The symbols move the units like this.
τ: jm->fb, hg->bq, ns->jl, mm->zf, ff->hp, qt->hq, pz->qj, bt->zd, qn->lh, tb->dt, bc->nj, qq->jh, ld->sj, sr->zt, nj->qc, br->bt, jd->jm, lm->hb, jc->sr, qc->hd, hz->fr, mn->qd, rr->hz, nf->rp, tr->cz, dh->tr, bq->qq, zf->cm, cm->tb, qb->bc, nb->cd, cp->dp, ql->jq, gs->fc, hb->rj, dt->zj, zd->mn, ds->rr, gn->hg, bz->jd, sj->br, bl->pz, nl->ns, cz->cp, qd->nl, pg->ld, fb->qn, qg->nb, dq->qm, cd->bl, zn->qb, ls->dj, jq->mm, qj->gs, fr->ff, dp->nf, lg->pg, dj->dh, hq->lg, zt->ql, rj->ds, qm->lq, zj->lm, fc->ls, hp->gn, lq->qg, lh->jc, rp->bz, hd->dq, jh->qt, jl->zn
ρ: jm->bz, hg->hp, ns->qd, mm->ql, ff->hz, qt->qq, pz->cd, bt->sj, qn->jm, tb->zf, bc->zn, qq->hg, ld->lg, sr->lh, nj->qb, br->ld, jd->rp, lm->dt, jc->qn, qc->bc, hz->ds, mn->bt, rr->rj, nf->cp, tr->dj, dh->ls, bq->gn, zf->jq, cm->mm, qb->jl, nb->lq, cp->tr, ql->sr, gs->pz, hb->zj, dt->cm, zd->br, ds->hb, gn->ff, bz->nf, sj->pg, bl->nb, nl->mn, cz->dh, qd->zd, pg->hq, fb->jd, qg->qm, dq->qc, cd->qg, zn->ns, ls->gs, jq->zt, qj->bl, fr->rr, dp->cz, lg->qt, dj->fc, hq->jh, zt->jc, rj->lm, qm->hd, zj->tb, fc->qj, hp->fr, lq->dq, lh->fb, rp->dp, hd->nj, jh->bq, jl->nl
ε: jm->ql, hg->pg, ns->hd, mm->hb, ff->qt, qt->bt, pz->tr, bt->zn, qn->mm, tb->rr, bc->qg, qq->sj, ld->nl, sr->tb, nj->nb, br->jl, jd->zt, lm->ff, jc->cm, qc->cd, hz->qq, mn->bc, rr->bq, nf->lh, tr->jd, dh->bz, bq->ld, zf->rj, cm->ds, qb->lq, nb->ls, cp->fb, ql->zj, gs->cp, hb->hp, dt->hz, zd->qb, ds->hg, gn->lg, bz->sr, sj->ns, bl->dh, nl->qc, cz->jm, qd->nj, pg->qd, fb->jq, qg->fc, dq->pz, cd->dj, zn->qm, ls->nf, jq->lm, qj->cz, fr->jh, dp->qn, lg->mn, dj->rp, hq->zd, zt->dt, rj->gn, qm->qj, zj->fr, fc->dp, hp->hq, lq->gs, lh->zf, rp->jc, hd->bl, jh->br, jl->dq
ω: jm->sr, hg->hq, ns->nj, mm->zj, ff->qq, qt->sj, pz->dj, bt->ns, qn->ql, tb->rj, bc->qm, qq->pg, ld->mn, sr->zf, nj->lq, br->nl, jd->jc, lm->hz, jc->mm, qc->qg, hz->hg, mn->zn, rr->gn, nf->fb, tr->rp, dh->nf, bq->lg, zf->lm, cm->hb, qb->dq, nb->gs, cp->jd, ql->tb, gs->tr, hb->fr, dt->ds, zd->jl, ds->hp, gn->qt, bz->lh, sj->qd, bl->ls, nl->bc, cz->bz, qd->qb, pg->zd, fb->zt, qg->qj, dq->cd, cd->fc, zn->hd, ls->cp, jq->dt, qj->dh, fr->bq, dp->jm, lg->bt, dj->dp, hq->br, zt->cm, rj->ff, qm->bl, zj->rr, fc->cz, hp->jh, lq->pz, lh->jq, rp->qn, hd->nb, jh->ld, jl->qc
ψ: jm->jd, hg->gn, ns->nl, mm->jq, ff->fr, qt->jh, pz->bl, bt->br, qn->fb, tb->cm, bc->qb, qq->bq, ld->pg, sr->jc, nj->bc, br->sj, jd->bz, lm->zj, jc->lh, qc->nj, hz->rr, mn->zd, rr->ds, nf->dp, tr->dh, dh->dj, bq->hg, zf->mm, cm->zf, qb->zn, nb->qg, cp->cz, ql->zt, gs->qj, hb->lm, dt->tb, zd->bt, ds->rj, gn->hp, bz->rp, sj->ld, bl->cd, nl->qd, cz->tr, qd->mn, pg->lg, fb->jm, qg->lq, dq->hd, cd->nb, zn->jl, ls->fc, jq->ql, qj->pz, fr->hz, dp->cp, lg->hq, dj->ls, hq->qt, zt->sr, rj->hb, qm->dq, zj->dt, fc->gs, hp->ff, lq->qm, lh->qn, rp->nf, hd->qc, jh->qq, jl->ns
γ: jm->jq, hg->ld, ns->dq, mm->rj, ff->hq, qt->zd, pz->cz, bt->qb, qn->zf, tb->hz, bc->nb, qq->br, ld->ns, sr->dt, nj->cd, br->zn, jd->ql, lm->hp, jc->tb, qc->bl, hz->jh, mn->nj, rr->qq, nf->jc, tr->jm, dh->jd, bq->sj, zf->ds, cm->rr, qb->qg, nb->dj, cp->qn, ql->lm, gs->dp, hb->gn, dt->fr, zd->bc, ds->bq, gn->pg, bz->zt, sj->jl, bl->tr, nl->hd, cz->fb, qd->qc, pg->nl, fb->mm, qg->ls, dq->qj, cd->dh, zn->lq, ls->rp, jq->hb, qj->cp, fr->qt, dp->lh, lg->qd, dj->bz, hq->mn, zt->zj, rj->hg, qm->gs, zj->ff, fc->nf, hp->lg, lq->fc, lh->cm, rp->sr, hd->pz, jh->bt, jl->qm

The rows follow the links: the fewer symbols apart two units are, the more alike their rows tend to be.

Each row is also shifted at random along 2 hidden directions that mean nothing.

Some units, each with a row of numbers:
hz
124 30 19 7 -4 27 -4 6 -31 36 -7 -21 27 -44 -10 9 -5 -40 -17 -22 20 14 16 -10 -7 -43 -23 -13 31 25 2 -10 -29 -12 -15 35 29 -11 25 -16 7 -12
zd
10 10 39 -1 -15 8 -23 -17 -31 -3 -32 -33 -9 6 33 15 33 -11 -2 22 34 -19 -32 13 -48 6 -6 8 22 33 -6 16 -23 -7 20 1 15 -23 0 20 32 2
cm
-8 10 -32 -23 16 12 9 21 11 26 27 14 37 -30 -32 6 -34 -22 -19 -25 -14 27 34 -21 40 -24 -16 1 -4 -9 0 -28 7 -1 -21 29 1 9 15 -26 -31 0
bq
-44 8 22 -40 4 32 -23 -7 -6 7 8 -13 31 -41 7 33 17 -30 -21 -14 32 17 2 5 -3 -32 -8 9 37 33 17 -20 -21 -9 -4 49 38 -3 16 -15 -13 -8
sj
57 -2 28 -15 -10 22 -23 -2 -33 -3 -30 -29 12 -10 12 31 28 -19 -28 28 41 -6 -16 5 -44 -6 -24 35 16 25 -16 7 -22 -12 14 14 -4 -28 16 22 27 28
bc
-81 -38 17 -17 0 6 -20 -16 19 -43 1 -1 -6 12 26 26 38 31 4 22 23 -3 -29 28 -21 19 22 33 6 9 20 8 1 0 17 -8 6 7 -14 23 3 14
qn
-92 61 -31 20 -6 -43 18 2 -2 38 11 -5 -15 32 1 -53 -56 -18 30 -33 -48 -12 1 -31 34 22 -4 -59 -25 -16 -22 -3 20 5 3 -32 5 1 -21 -18 -17 -31
zt
-8 10 1 4 23 -8 37 17 -14 13 -10 45 -65 3 -55 -36 -22 -11 32 -16 -37 -14 56 -10 44 -18 14 -74 0 -34 2 -10 12 15 -40 15 -24 -6 21 -49 -13 -54
qb
8 -62 39 -11 9 21 -5 -12 6 -53 -20 21 -43 1 -2 25 58 38 9 32 25 -15 -3 40 -27 -2 31 18 19 3 27 17 -7 3 -1 8 -15 -4 6 12 20 4
qt
-51 -15 33 -52 20 31 -14 9 -36 -11 -38 13 -31 -16 -32 34 23 -27 -18 33 28 -12 24 11 -11 -18 -14 10 15 6 -15 -7 -8 -1 -14 41 -29 -41 42 -12 13 4
nl
36 -23 55 7 -5 16 -13 -19 -19 -29 -27 -6 -41 3 19 16 53 13 12 21 34 -18 -16 35 -44 -8 20 -4 30 23 18 22 -23 -2 5 7 9 -12 5 8 28 -12
qd
-73 29 24 1 -36 -4 -43 -39 8 3 17 -62 51 -1 82 16 27 -5 -1 -12 37 4 -69 9 -44 17 0 19 25 58 20 8 -23 -12 42 -14 78 12 -34 30 6 4
fr
0 51 20 -11 -6 10 -12 -6 -30 38 -6 -30 20 -29 8 2 -9 -48 -9 -27 14 8 1 -16 -3 -27 -20 -30 29 33 0 -11 -25 -8 -6 32 44 -9 12 -21 -5 -25
lh
45 19 -6 29 12 -21 38 14 -17 23 -9 27 -54 14 -40 -46 -32 -3 31 -20 -38 -14 39 -15 33 -8 7 -67 -9 -32 -9 1 13 10 -29 -10 -22 -5 6 -32 -4 -43
hb
65 44 -25 -6 -8 14 -7 14 -10 46 22 -30 79 -38 0 12 -40 -44 -39 -27 3 32 3 -34 8 -23 -45 18 2 18 -17 -20 -12 -12 -1 21 24 2 9 -6 -11 20
cp
63 -33 -51 26 1 -8 10 9 63 -11 55 13 66 -9 6 -1 -21 38 -11 -20 -22 38 -6 -6 28 7 9 45 -24 -20 19 -10 18 1 4 -21 6 54 -26 18 -26 31
zj
86 8 -18 -15 15 22 11 28 -18 28 -4 11 26 -33 -47 10 -31 -32 -33 -3 -2 19 42 -24 21 -31 -34 9 -3 -8 -22 -19 -2 -2 -24 32 -23 -12 33 -20 -6 13
cd
18 -4 -7 40 -21 -28 -2 -16 16 -14 4 -18 2 34 41 -20 6 32 16 7 -5 -11 -43 6 -24 39 12 13 -18 0 -3 24 7 1 29 -51 5 17 -35 34 14 13
hg
-90 14 42 -46 14 21 -8 -1 -37 8 -31 8 -46 -15 -25 12 14 -36 3 4 16 -15 27 5 3 -24 -2 -38 30 14 0 -12 -16 -2 -19 45 4 -34 34 -33 2 -33
jd
48 27 -52 33 -14 -28 14 11 29 28 38 -15 56 3 11 -27 -52 3 -3 -30 -30 22 -9 -29 23 17 -14 7 -30 -16 -7 -7 16 0 11 -33 9 29 -32 9 -17 17
qm
29 -32 -9 15 -8 -9 -7 -9 20 -30 1 -7 18 22 25 16 20 38 -8 28 11 -2 -32 13 -27 30 4 54 -20 -7 -2 19 7 -1 27 -34 -20 8 -18 41 14 42
nf
-78 4 -44 3 9 -35 27 20 11 0 -2 31 -28 42 -27 -32 -39 16 17 11 -45 -14 17 -20 36 34 -2 -12 -49 -45 -31 0 38 14 -1 -37 -51 -3 -10 -3 -12 6
hq
-109 10 12 -56 1 18 -30 -4 -22 4 -14 -20 21 -12 7 36 13 -35 -28 18 30 0 -10 -2 -13 -2 -26 32 7 24 -17 -13 -9 -7 11 26 3 -27 19 5 1 19
bz
39 2 -34 23 9 -26 34 22 -3 9 -6 28 -26 28 -35 -37 -38 11 12 6 -41 -10 27 -20 27 16 -5 -13 -40 -46 -30 3 27 12 -12 -29 -52 -4 0 -4 -1 4
jc
-103 42 -4 5 12 -33 33 7 -25 29 -23 29 -83 33 -37 -54 -38 -17 43 -16 -50 -30 39 -19 41 7 10 -93 -21 -34 -24 -1 21 16 -22 -12 -24 -22 6 -42 -11 -59
qg
-23 -8 -7 18 -13 -25 0 -8 1 -22 -15 -6 -20 45 23 -15 10 30 11 31 -4 -25 -32 8 -24 44 6 19 -29 -11 -18 26 15 6 26 -49 -25 -4 -23 37 21 22
cz
-60 -24 -41 9 6 -22 18 6 45 -16 31 28 6 20 -6 -17 -19 33 14 -8 -32 9 2 -5 32 22 17 9 -31 -32 6 -5 31 12 0 -28 -15 29 -24 4 -23 6

The symbols that take the first to the second take the third to the fourth, perhaps in another order. What is the fourth?
Answer with the unit's name.
A -9 3 28 -34 3 15 -20 0 -46 -3 -47 -11 -21 2 -6 28 20 -25 -21 40 33 -25 -1 5 -34 1 -24 24 5 12 -33 7 -13 -3 7 13 -31 -46 28 11 29 18
B -29 -46 2 -8 0 5 -16 -8 25 -43 6 0 13 11 20 26 35 34 -8 29 16 -1 -29 20 -23 22 14 52 -4 2 12 11 5 -3 19 -16 -7 11 -13 32 6 34
C -3 -9 24 -42 10 42 -19 -1 -9 0 -1 -7 20 -41 -5 41 24 -24 -25 2 32 16 12 11 -8 -34 -8 21 35 28 15 -14 -22 -8 -11 50 21 -9 27 -13 -6 0
D ns

A 46 27 -14 -18 8 11 7 25 -31 32 -12 1 16 -22 -39 3 -37 -43 -30 -3 -2 7 37 -27 15 -23 -36 -2 -7 -6 -30 -17 -2 -2 -18 24 -21 -25 31 -17 -5 7
B -18 33 24 -18 -3 19 -18 -8 -15 26 7 -26 25 -37 10 12 4 -41 -9 -27 20 14 1 -2 -4 -33 -11 -20 36 39 14 -15 -28 -9 -2 42 52 -5 12 -21 -10 -25
C -5 -12 26 -45 10 38 -25 1 -11 -4 -2 -7 28 -42 -5 44 23 -23 -32 8 38 14 12 10 -10 -32 -14 32 33 24 9 -13 -21 -8 -5 47 14 -12 29 -10 -3 10
D bt

A 43 34 33 -10 4 17 -1 4 -45 30 -29 -6 -22 -25 -20 1 0 -44 -5 -10 14 -3 24 -7 -5 -36 -11 -44 29 19 -5 -7 -25 -3 -22 38 11 -27 33 -30 9 -29
B 9 6 19 -27 -11 18 -30 -5 -29 0 -24 -29 25 -13 17 33 18 -23 -31 27 40 -6 -22 1 -35 -1 -30 42 8 30 -19 2 -17 -10 15 13 0 -26 16 21 19 30
C 13 -53 8 -1 7 -3 2 0 0 -44 -30 20 -40 32 -9 11 30 39 4 51 7 -22 -3 22 -26 26 14 34 -18 -22 -11 21 13 7 10 -22 -56 -17 4 30 26 29
D dj

A -44 29 -19 8 5 -12 20 7 12 25 24 12 -3 -6 -18 -29 -35 -12 20 -41 -33 8 22 -16 43 -13 8 -51 -3 -11 10 -16 9 6 -21 6 21 19 -4 -35 -30 -37
B -4 53 3 -15 -1 0 -1 10 -46 45 -21 -17 1 -9 -14 -7 -27 -53 -15 -12 -1 -6 19 -29 3 -14 -37 -29 2 10 -34 -13 -8 -4 -8 19 1 -33 23 -21 4 -14
C -7 -4 -6 29 -17 -29 0 -12 4 -21 -8 -13 -15 43 33 -18 4 31 15 19 -6 -19 -38 2 -26 42 10 14 -25 -6 -13 25 13 4 26 -51 -15 4 -32 33 16 18
D cp

A -9 1 -10 46 -21 -30 0 -21 37 -11 28 -17 9 26 49 -24 5 37 29 -18 -13 0 -43 8 -7 32 27 -5 -7 2 25 17 5 0 25 -43 32 39 -49 22 -3 -7
B 54 -60 -10 27 19 -7 33 9 37 -36 11 49 -36 10 -30 -17 10 55 25 5 -26 -2 27 16 23 2 40 -5 -11 -39 26 8 18 13 -19 -14 -35 25 -8 -6 -5 -8
C 46 -70 17 -2 8 19 -7 -6 21 -51 -4 19 -7 -2 6 33 53 44 -7 33 24 1 -8 32 -24 2 25 51 8 -2 21 13 -5 4 5 0 -22 9 2 24 16 27
D lq

A 49 30 -2 -19 13 9 10 25 -48 34 -30 10 -15 -15 -48 -3 -27 -44 -21 6 -6 -7 44 -24 15 -24 -35 -17 -6 -10 -37 -10 -3 1 -23 25 -36 -39 38 -24 7 -1
B 46 25 20 -8 -11 32 -23 -11 -4 29 25 -36 59 -55 28 22 7 -33 -19 -35 28 31 -8 -2 -9 -41 -10 -1 42 45 29 -15 -36 -12 -2 43 71 11 7 -13 -13 -17
C 29 -25 33 -44 21 34 -9 13 -49 -16 -57 15 -42 -10 -39 38 32 -19 -25 53 33 -20 28 14 -21 -18 -18 22 12 1 -25 3 -11 -1 -15 35 -52 -51 50 -3 31 14
D mn

A 33 -18 0 -12 36 14 35 31 -15 2 -13 57 -54 -18 -81 -11 -16 -9 10 -3 -25 -3 77 -4 47 -36 6 -46 -1 -39 0 -18 11 13 -49 36 -43 -13 42 -47 -11 -32
B -4 57 14 -10 -10 6 -10 -3 -34 42 -9 -29 11 -21 6 -4 -18 -52 -9 -21 9 1 5 -17 -4 -22 -25 -32 20 26 -13 -12 -21 -9 -4 24 33 -21 13 -22 -2 -22
C 19 -51 -18 18 21 -8 28 10 32 -32 13 48 -31 15 -29 -16 -1 50 21 6 -32 -2 26 11 30 8 32 -3 -19 -40 16 3 25 12 -18 -15 -37 24 -8 -7 -8 -4
D lh

A -59 -4 49 -8 -10 2 -17 -25 -20 -21 -29 -15 -45 15 28 7 48 4 18 17 25 -26 -28 26 -38 10 17 -12 22 26 10 18 -15 -2 14 -1 18 -17 -1 10 22 -21
B -116 -26 -1 -19 -12 -2 -27 -20 33 -34 16 -17 26 13 46 22 29 28 -4 13 17 2 -44 19 -20 30 13 47 -4 14 17 7 4 -2 29 -19 18 16 -29 34 -3 27
C -34 -48 6 -13 9 -3 -2 -3 5 -46 -23 19 -38 32 -2 13 34 36 3 49 11 -21 -8 24 -21 27 13 33 -15 -18 -8 17 14 5 13 -21 -45 -13 0 27 20 26
D cd

A 59 39 -2 -7 1 12 1 15 -39 43 -16 -10 13 -21 -24 0 -29 -48 -24 -8 2 6 27 -24 5 -26 -38 -10 1 6 -30 -13 -8 -5 -14 24 -7 -24 28 -17 1 -1
B -45 68 6 -11 -21 6 -27 -13 -11 50 22 -53 62 -30 37 3 -19 -56 -14 -44 16 22 -24 -21 -3 -22 -26 -15 26 48 1 -16 -26 -14 13 23 75 2 -5 -10 -17 -16
C 67 -7 40 -10 -4 17 -14 -2 -48 -7 -52 -14 -30 0 -3 22 33 -12 -15 40 37 -24 -4 13 -44 -7 -14 14 17 17 -20 16 -19 -6 3 11 -25 -42 25 17 39 12
D qd

A 105 -9 39 -3 -3 25 -19 -2 -38 -7 -40 -19 -10 -10 6 27 34 -10 -21 32 41 -14 -9 13 -45 -12 -16 25 20 22 -14 12 -27 -8 10 13 -13 -30 25 18 37 21
B 31 -2 40 9 -19 12 -24 -26 -11 -13 -11 -34 5 -4 47 19 45 4 2 6 39 -6 -37 24 -46 -2 8 11 31 37 21 15 -25 -10 19 2 38 2 -9 21 23 0
C 54 31 -32 38 -7 -27 22 8 8 30 17 0 11 9 -4 -39 -45 -1 13 -27 -34 8 7 -23 24 7 -4 -28 -21 -17 -10 -2 14 6 -4 -24 0 15 -15 -8 -11 -11
D sr

A 105 38 15 6 -16 26 -19 -6 -10 40 27 -44 75 -57 25 16 -6 -39 -26 -42 27 34 -10 -8 -12 -42 -22 2 40 47 20 -16 -33 -16 1 37 70 14 5 -11 -10 -7
B 135 -21 24 -12 -6 36 -26 3 -24 -6 -17 -22 40 -35 7 44 31 -11 -45 25 48 13 -11 10 -43 -22 -24 59 21 29 -4 2 -25 -16 9 24 -1 -14 23 24 26 41
C 68 -18 -2 -3 32 14 35 29 -4 4 -8 55 -47 -22 -71 -13 -16 -5 12 -14 -23 4 72 -3 44 -39 11 -46 7 -31 10 -16 6 10 -50 35 -34 -2 33 -49 -12 -39
D hz

A -9 0 -54 16 0 -27 13 14 35 4 36 10 39 17 0 -20 -42 18 -5 -11 -34 17 -1 -21 30 22 -3 19 -41 -28 -10 -6 30 3 7 -34 -16 26 -25 11 -19 25
B -28 72 -15 -12 -22 -1 -20 -1 -17 58 18 -50 71 -24 26 -1 -40 -59 -27 -37 2 18 -17 -36 1 -10 -44 -4 4 38 -22 -21 -15 -13 12 13 50 -5 -3 -5 -16 2
C -79 32 -25 -3 2 -10 11 2 21 29 37 5 22 -11 -5 -23 -39 -19 12 -46 -30 20 12 -20 46 -11 1 -40 0 -4 11 -24 7 4 -10 11 35 21 -11 -33 -40 -32
D qt

A 32 -36 2 17 0 -13 7 -2 -3 -31 -25 10 -36 38 5 -2 20 34 8 46 2 -24 -13 11 -23 33 7 26 -21 -20 -17 26 11 4 15 -37 -47 -10 -6 32 29 27
B -8 -33 -32 26 2 -11 10 -2 61 -23 46 17 23 7 13 -12 -2 44 17 -20 -22 19 -7 10 25 12 33 12 -12 -18 33 -2 18 5 2 -26 12 49 -31 5 -23 6
C -57 39 -17 10 7 -20 21 4 5 27 15 16 -20 7 -18 -39 -37 -13 28 -39 -37 -1 22 -17 41 -5 8 -65 -5 -15 2 -10 12 7 -18 2 13 9 -6 -35 -23 -44
D hb

A -42 -13 29 -54 16 33 -16 6 -29 -8 -34 8 -18 -18 -25 39 24 -24 -24 26 28 -6 23 8 -11 -18 -14 17 16 11 -10 -8 -12 -3 -10 40 -19 -35 39 -7 10 8
B -6 17 29 -15 -15 7 -25 -12 -36 1 -36 -32 -5 5 23 22 23 -23 -14 26 33 -19 -28 7 -41 8 -21 19 12 28 -22 11 -18 -7 20 2 3 -32 10 20 26 17
C -58 10 18 -43 -4 15 -30 -2 -29 2 -25 -25 13 -4 9 35 14 -30 -30 26 34 -9 -15 -3 -28 2 -28 36 5 23 -25 0 -11 -6 14 14 -7 -35 18 17 13 26
D mn

A 77 -10 -25 -12 19 24 13 26 12 16 23 24 41 -44 -43 14 -26 -13 -27 -19 -9 34 44 -13 37 -39 -15 8 4 -9 6 -27 0 0 -30 38 -7 12 24 -24 -21 6
B 63 -21 14 -33 2 41 -27 4 -2 -5 4 -22 62 -46 6 55 24 -18 -47 13 44 26 -6 6 -24 -27 -22 63 26 31 7 -14 -24 -15 5 39 16 -5 22 14 3 37
C -63 66 14 -22 1 -4 -2 2 -53 46 -33 -17 -24 2 -15 -16 -28 -58 -2 -9 -4 -19 16 -25 5 -8 -30 -51 4 10 -39 -10 -8 0 -7 15 3 -42 23 -28 4 -29
D mn

A 130 -28 -33 30 14 -11 35 27 7 -6 1 41 -16 9 -47 -19 -25 25 1 11 -33 3 38 -10 23 2 1 5 -32 -50 -15 2 22 7 -21 -14 -61 6 7 -2 4 14
B 17 -42 -29 18 13 -10 23 8 47 -28 28 36 -6 9 -15 -12 -2 49 17 -4 -28 11 11 7 30 6 27 9 -20 -35 23 1 20 10 -11 -17 -20 33 -16 -2 -14 5
C -11 -5 -7 -24 33 11 27 29 -11 11 -11 46 -38 -12 -68 -8 -25 -18 2 -3 -24 0 64 -13 48 -29 -4 -32 -3 -32 -6 -19 11 8 -40 34 -38 -15 36 -45 -16 -25
D sr

